Table B holds the same points as the rows below and some others, measured another way and shuffled. Each row below is followed by which row of B it is.
B:
[[  61   19  295 -164  179   19  149  105  327   39 -218    6   48   25
  -451  179  121   24  -29 -276 -267 -217  187  138  417  353  117]
 [ 114 -199 -100  211  322  268  123  277  -13  246  -74 -201   15   62
   605  316   74  114  -40  389  116  226 -172   22   -2   -1  184]
 [ 209    5  -60  130  222  226  195    3  127  -63 -191   63  156  -30
   330  727  158  185  104  244   25   -6   19   35  252  249  178]
 [-149 -163  128 -115   31   38 -237  325    8  246   62 -291  -70   36
  -282 -428 -186 -214 -164 -177  -37  132  -90   50  154   -1 -119]
 [-114 -106 -281  264  -73  207 -294   83 -183   56  208 -117   11  -20
   468   45 -177   -4    3  315  290  281 -165 -104 -157 -123 -117]
 [ -79 -156   -6 -285  117  210 -488  250 -173  157  -42 -191  387   18
  -253 -147 -195 -289   75  -32 -158  421 -321  149  207  130 -286]
 [ -96  110  -12  398 -267  -69  145 -118  259 -123  208   70 -438  -47
    94   92  -29  205 -159  -76  301 -382  390 -198   29    8  129]
 [-272    6 -371  364 -297  139 -451 -102 -168  -91  391   76  -11  -23
   375  -36 -233   20   66  232  351  193  -33 -175 -321 -129 -211]
 [ 145   20  -55  214   45  141  173  -25  130  -85  -78   19  -46  -68
   308  541   59  162   -4  180  171  -99  102  -46  225  145  150]
 [-106 -142  292 -114   65  -47   -5  344  193  278  -12 -290 -226   46
  -430 -438  -92 -140 -256 -312  -95 -102   75   63  264   61   17]
 [-123 -132  178 -258  179   92 -272  295   63  231  -56 -146  212   94
  -440 -306  -67 -187   -9 -214 -295  183 -118  170  165  183 -117]
 [ -54   81   31  307 -228  -54  143  -64  244  -98  137    9 -389  -69
    26  101  -56  144 -174  -86  262 -343  325 -158  144   21  111]
 [ 133 -178  -95  140  443  323   98  240   18  224 -155  -77  228  107
   552  456  186  151   92  392  -69  269 -195  108  -33  142  193]
 [  78 -228 -105  208  317  260   75  315  -37  283  -37 -230    3   76
   610  211   51   79  -53  379  113  255 -196   21  -51  -26  161]
 [  31  108 -103  353  -74   87  148 -165  202 -176   58  189 -108  -37
   295  512  101  264   44  138  182 -217  257 -108   40  147  154]
 [  93 -216  -60  176  347  253   99  323  -13  281  -83 -234   12   77
   545  221   75   77  -51  344   76  242 -188   36  -10   -9  171]
 [-207 -126  201 -100   59   -5 -188  314  135  286   74 -205  -85  105
  -404 -515 -104 -142 -146 -279 -162   24   21   67   55   55  -62]
 [-280   31 -294  234 -317  112 -524 -116 -145 -124  356   92   62  -39
   122 -102 -262  -52   88  104  249  177  -28 -138 -223  -50 -279]
 [-131   -1 -226    3 -112  211 -498  -44 -170 -113  118   64  347  -43
    29  147 -182 -114  187  116   49  314 -171   19   28  113 -289]
 [ -72   90   96  133 -114  -26   68  -45  275  -80   57   89 -166  -21
  -207   86   16  113  -60 -191   24 -296  296  -43  158  172   72]
 [-279  -19 -341  268 -375  118 -553  -48 -243  -85  407  -51  -34  -66
   246 -199 -353 -104    4  161  393  254  -99 -192 -206 -169 -321]
 [-299    2 -304  224 -304  122 -549  -60 -173  -72  366   28   48  -22
   145 -190 -281  -82   57  114  254  230  -65 -129 -241  -91 -294]
 [ 109 -152 -129  184  400  321   82  200   13  196 -116  -43  212  108
   597  476  172  177  112  416  -25  253 -174   78  -75  118  184]
 [-309   19 -371  324 -408  112 -564 -105 -232 -126  439   22  -31  -52
   268 -165 -335  -68   38  176  402  225  -64 -206 -278 -161 -324]
 [-102 -148 -196  460   94  167   21  192   14  234  210 -119 -224  101
   682   20   25  191  -92  357  275  115  -23 -135 -347 -157  167]
 [  21   36 -115  399 -118   71  149  -68  129  -97  120   13 -275  -67
   399  352  -12  203  -89  177  342 -180  197 -168   60   -1  138]
 [-152 -186  196 -193   79   42 -251  383   20  300   17 -326  -24   51
  -396 -505 -176 -260 -168 -235 -126  153 -118   98  191   27 -124]
 [-248  -20 -272  145 -181  173 -535  -35 -176  -47  265   51  196    6
   127  -72 -214  -74  140  137  137  290 -131  -52 -204  -13 -277]
 [  64   84   48  229 -133   -3  205  -76  243 -149    6   23 -262 -103
    39  340    1  142 -123  -43  209 -317  289 -111  287  115  133]
 [ -52 -175 -183  404  134  198   41  231  -24  245  156 -180 -197   83
   688   55    0  151 -105  366  269  158  -79 -104 -262 -158  159]
 [ 176   43  223 -106  109   54  212   32  276  -83 -252   -4   31  -70
  -280  425   84   49  -37 -161 -110 -227  168   95  550  333  128]
 [-164 -143  218 -266  167   54 -265  335   95  283  -31 -183  142  116
  -508 -425  -83 -210  -49 -278 -303  142  -90  170  158  154 -115]
 [-237    2 -270  120 -197  168 -536  -51 -165  -78  259   70  208  -13
    78  -46 -221  -80  138  115  135  274 -110  -50 -156    8 -292]
 [-119  -80 -294  145 -123  213 -447   42 -253  -18  192  -97  160  -52
   319   63 -245 -100   70  258  256  362 -227  -69  -70  -65 -243]
 [  62 -146  434 -480  347   68  -15  389  215  266 -340 -234  223   69
  -740 -136   33 -225  -65 -391 -479   30  -68  295  569  359   -7]
 [ 122 -202 -138  172  339  309   48  264  -63  220  -93 -178  126   49
   612  360   76   90   12  424   87  292 -228   47  -10   18  130]
 [-216  -59 -352  341 -251  167 -425   -5 -222  -19  362  -67  -57  -37
   444  -89 -268  -26    3  277  396  269 -116 -177 -255 -189 -215]
 [  61 -146  419 -443  336   66   -4  392  210  268 -318 -245  188   66
  -684 -156   31 -213  -85 -370 -443   25  -57  274  541  331    4]
 [ -95 -146 -194  517  110  160  108  188   53  242  214 -110 -286  110
   749   39   54  242 -115  375  285   67   22 -146 -380 -169  217]
 [-133 -141 -231  481   75  170  -17  174   -5  224  248 -102 -229  109
   706  -16    2  190  -81  365  276  125  -27 -139 -398 -177  137]
 [-267 -143  167  -60   -5  -24 -258  328   88  317  156 -238 -154  108
  -386 -656 -157 -170 -191 -278 -101   51   12   33  -14  -22  -99]
 [ 147 -185  -97  139  376  304   95  255  -20  215 -136 -159  141   58
   551  409  106  102   26  387   31  254 -209   68   54   77  165]
 [ 169   60  264 -148  101   28  221   31  306  -84 -274    6   30  -76
  -387  400   83   30  -35 -227 -150 -263  200  107  596  364  125]
 [ 174   83   75   23  112  125  193  -79  245 -159 -215  131  119  -55
   -47  644  150  147   87   -5  -67 -191  168   63  394  353  139]
 [-156  -36  271   24  -33 -104   55  208  308  178   68 -132 -316   63
  -414 -387  -36  -12 -227 -350  -80 -260  257   -5  144   85   74]
 [ 153   53  257 -108   97   30  234   29  326  -76 -237   18    0  -52
  -357  365  102   57  -41 -230 -149 -277  225   94  531  351  144]
 [ -25  -20 -225  526   42  158  166  -13  124   37  163   71 -200   54
   715  377  116  330  -11  365  286  -63  138 -148 -269  -32  240]
 [  21  -34 -227   55   66  284 -293   -5 -141  -84  -10   32  352  -43
   267  420  -66  -16  187  277   62  316 -202   38   75  146 -136]
 [ 154   56   81  140    4   58  258  -32  234 -126 -121   17 -132  -81
    46  486   61  139  -64   -1  110 -259  213  -34  380  199  172]
 [  11 -136  401 -418  343   60  -15  370  245  282 -272 -182  195   99
  -685 -188   52 -184  -58 -374 -484   20  -36  277  446  336   15]
 [ -57  -19  274  -75   82  -38   77  169  315  114  -75  -54  -97   56
  -434 -112   47   -4 -112 -309 -189 -226  205   82  266  225   95]
 [-288 -103 -189   91 -229   98 -553  127 -215   73  313 -170    2  -14
     6 -414 -345 -212  -45   37  210  307 -178  -84 -123 -144 -318]
 [-319  -60 -195  137 -249   81 -538   63 -154   45  335  -79   -3   15
    -1 -379 -299 -146  -12   11  190  238  -86  -97 -192 -106 -287]
 [  -4 -170  231 -366  289  147 -184  353   46  252 -202 -226  280   61
  -445 -145  -44 -229   -9 -192 -337  218 -193  226  356  241  -96]
 [ -58 -137 -212  495   74  170   90  160   15  197  195 -126 -269   75
   738  101   16  210 -106  387  321   86   -9 -140 -299 -166  186]
 [-117 -140 -222  538   97  173   50  172   31  231  241  -81 -260  122
   776   43   54  255  -80  399  291   85   19 -145 -436 -172  201]
 [ -21 -217  335 -455  301  102 -200  472   53  348 -221 -348  220   71
  -612 -362  -89 -316  -92 -298 -373  219 -204  256  430  214 -113]
 [-139 -115  283 -184  157    4  -79  324  214  286  -42 -172  -32  114
  -508 -399  -11 -121 -120 -326 -269  -30   50  127  169  158   -6]
 [-264 -144  136  -52    2   -4 -260  307   77  286  149 -219 -114   99
  -335 -588 -156 -158 -157 -238  -92   74   -7   31  -26  -17 -110]
 [ -36 -134 -177  261  217  249  -68  147  -14  169   64  -25   99  108
   532  216   76  145   72  339   64  222 -119   -4 -226   26   94]
 [ 134   32  234 -164   96   50  132   55  249  -60 -231  -26   58  -66
  -374  320   46   -8  -31 -217 -137 -193  142  107  551  331   74]
 [  80   97  -63  225   -3  123  122 -132  188 -175  -41  176   16  -44
   182  560   97  209   80  102   81 -166  199  -36  157  222  118]
 [-105 -163 -272  467   73  215  -56  174  -81  209  231 -134 -169   84
   774   55  -30  169  -67  428  324  216  -97 -142 -368 -185  106]
 [-214  -32 -168   38 -117  140 -488   31 -122   -4  194   10  205    8
   -37 -119 -194 -109  102   40   41  261 -124   -7  -93   44 -258]
 [-120  -74 -287  533  -49  155  -25   41   -6   90  281  -24 -233   55
   719  115  -17  222  -51  373  367   73   46 -190 -373 -162  110]
 [ -41   87 -106  467 -208    3  177 -132  210 -133  181   77 -379  -55
   344  277    4  252 -118  101  359 -302  322 -210  -15   -9  161]
 [ -88   90  163  170 -190  -99  131  -26  327  -59   87   13 -354  -36
  -252  -40  -23   98 -176 -263   99 -398  371  -98  206  115  102]
 [ 165   21  342 -235  193   27  224  114  345   -4 -314  -24   63  -25
  -506  301  117   -6  -49 -295 -267 -253  171  169  614  402  135]
 [  44   12  327 -168  145  -14  160  133  351   56 -201  -10   -5   28
  -505  103  107    5  -63 -331 -264 -255  212  129  429  343  121]
 [  73 -151 -156   84  197  291 -123  171 -119   96  -61 -133  204   -3
   418  329  -33   -5   63  335   94  314 -245   31   82   52  -11]
 [-195   29 -314  172 -198  185 -488 -117 -162 -150  236  120  225  -35
   189  116 -190  -30  174  179  179  252  -99  -75 -142   42 -261]
 [-133 -167 -216  442   64  173  -37  205  -44  238  230 -154 -219   92
   673  -54  -33  139 -101  354  300  169  -65 -135 -348 -194  113]]
Rows of B count from 0, top down.

[-262   91 -100 -273   74 -226   75   97   -6 -193  138  306   54  201
   47  -27 -225 -407   16 -112 -267 -204  545  431 -365 -346  -20   14] : 37
[-204   54  -49 -162   12  -65   35  205   98 -124  160  318   47  254
  102  -69  -87 -437 -168 -156 -248  -85  334  469 -145 -291    5   87] : 40
[   8 -333   31  134   56  -47  317  108 -137  362  195  -38  -40  286
  389  -13 -291  -75 -211  145  197  220  -10  268 -317 -210 -372  139] : 44
[ -23  139  184   45  -16 -140 -286   10  -16   54  -45 -223  108 -193
  172 -132   97   21   55  -88   71  149    9 -126  120   15  -29   57] : 59
[-177  381  169 -200   71 -379 -421 -143 -121 -190 -143 -215  161 -344
    5 -108   65   13  403 -136  -31  -60  373 -249  -97  -32   86  -99] : 54
[ -39  191  244   43   -8 -187 -363  -31  -36   53  -76 -285  138 -261
  176 -151  132   68  125 -109   97  160   28 -217  135   53  -20   61] : 62
[ -90 -113   29   31   10   49  123  238   45  117  185  182   -3  311
  267  -79  -66 -316 -307  -70  -33  130   55  389  -88 -227 -125  149] : 58
[ -64  188  271   29    1 -274 -341  -69 -106  124  -36 -331  173 -278
  227 -149   43  105  183 -101  106  157  131 -227   57   33  -98  113] : 1
[ 185  -72 -199   64  -92  305  -40  178  293 -230 -148   94 -122   17
  -99    9  184 -171 -269   51  -59   21 -416  215  234  -42  201 -218] : 21
[ -59 -164  -73  -42   83 -131  212   37 -117   96  100   35  -40  177
  198    9 -270 -122  -40  105   59   22  174  246 -377 -235 -211  -15] : 50
[ 274 -283  -70  216  -22  -56   85 -125  -85  243 -101 -411  -51 -220
  167   42 -197  339   64  319  291  167 -312 -140 -104   23 -246  -81] : 65
[-210  -17  -38 -162   51 -161  129  147  -17  -22  192  256   43  266
  172  -44 -229 -366 -107  -76 -174  -75  410  438 -311 -320 -122  109] : 49
[ -72 -228   73   98   40   -4  237  197  -56  299  240   93   -4  356
  394  -71 -188 -224 -311    6   96  215   51  361 -214 -227 -290  206] : 57
[  55  -97 -305 -134  -32 -172  126  -71   49 -147   -6   34   -3 -100
  -84   80 -350  -61  124  165 -196 -256  223  290 -284 -215  -67  -93] : 66
[ -80  320   38 -192   34 -379 -380 -213  -81 -243 -204 -263  131 -443
  -92  -47  -13  107  463  -30  -57 -141  314 -255 -110   -9   91 -171] : 46
[ 189  -17  -67  113  -78  214 -150  105  204 -119 -161  -83  -67 -109
  -16  -34  212  -34 -165   37   42  114 -405   26  275   32  141 -162] : 36
[ 292 -225 -122  240  -66  410   41  187  225  -10 -154  -53 -186   60
   52    5  220  -31 -369  146  179  239 -689   93  270   29   82 -210] : 20
[  61   99  131   73  -31 -135 -270  -57  -12   48 -111 -306   93 -291
  123  -95   67  133  114   -8   99  121  -69 -183  115   52  -34    1] : 64
[-188  -42  -72 -151   41 -140  150  135   -4  -25  185  254   28  261
  149  -33 -234 -350 -110  -60 -177  -87  383  445 -309 -322 -119   87] : 34
[ 109 -368  -39  170   36  -33  311   38 -127  348  117 -135  -60  166
  326   21 -305   54 -149  228  243  206 -116  180 -296 -156 -363   67] : 0
[-235  122 -116 -283   28 -255   13   74   25 -204  126  267   87  121
   10  -26 -239 -375   49 -120 -318 -243  566  422 -310 -314   -7   49] : 9
[  -3  -80 -259 -151  -18 -229  130  -58   12 -118   41   54   24  -60
  -34   60 -377  -90  122  131 -203 -245  323  308 -329 -243 -109  -40] : 67
[ 303 -407  -71  285    0   27  216  -81 -111  352  -59 -390 -107  -89
  248   62 -219  325  -52  366  376  260 -418  -82 -150    8 -322  -69] : 43
[ 268 -493  -91  291  -19   21  347  -16 -105  442   72 -272  -86   63
  324   58 -351  223 -159  355  313  244 -318  112 -221  -83 -426   66] : 45
[   6 -274  119  210   33  130  203  240  -32  352  185   20  -60  354
  423  -81  -50 -166 -400   25  222  342 -208  263  -69 -158 -261  161] : 53
[ 131 -175  -42  170  -16  351   70  250  168   13  -47   74 -154  227
  132  -32  201 -184 -405   36  145  248 -484  203  166  -67   50 -129] : 51
[ -75 -105   40   24   59   52  105  183   -2   91  104  114  -50  283
  247  -57  -27 -247 -233  -17   75  160  -13  259 -138 -191 -107   22] : 3
[  14  110 -224 -144  -41  151 -105  148  265 -422 -142  245  -74   18
 -201    6  157 -319 -120  -56 -225 -154  -66  280  100 -139  295 -259] : 63
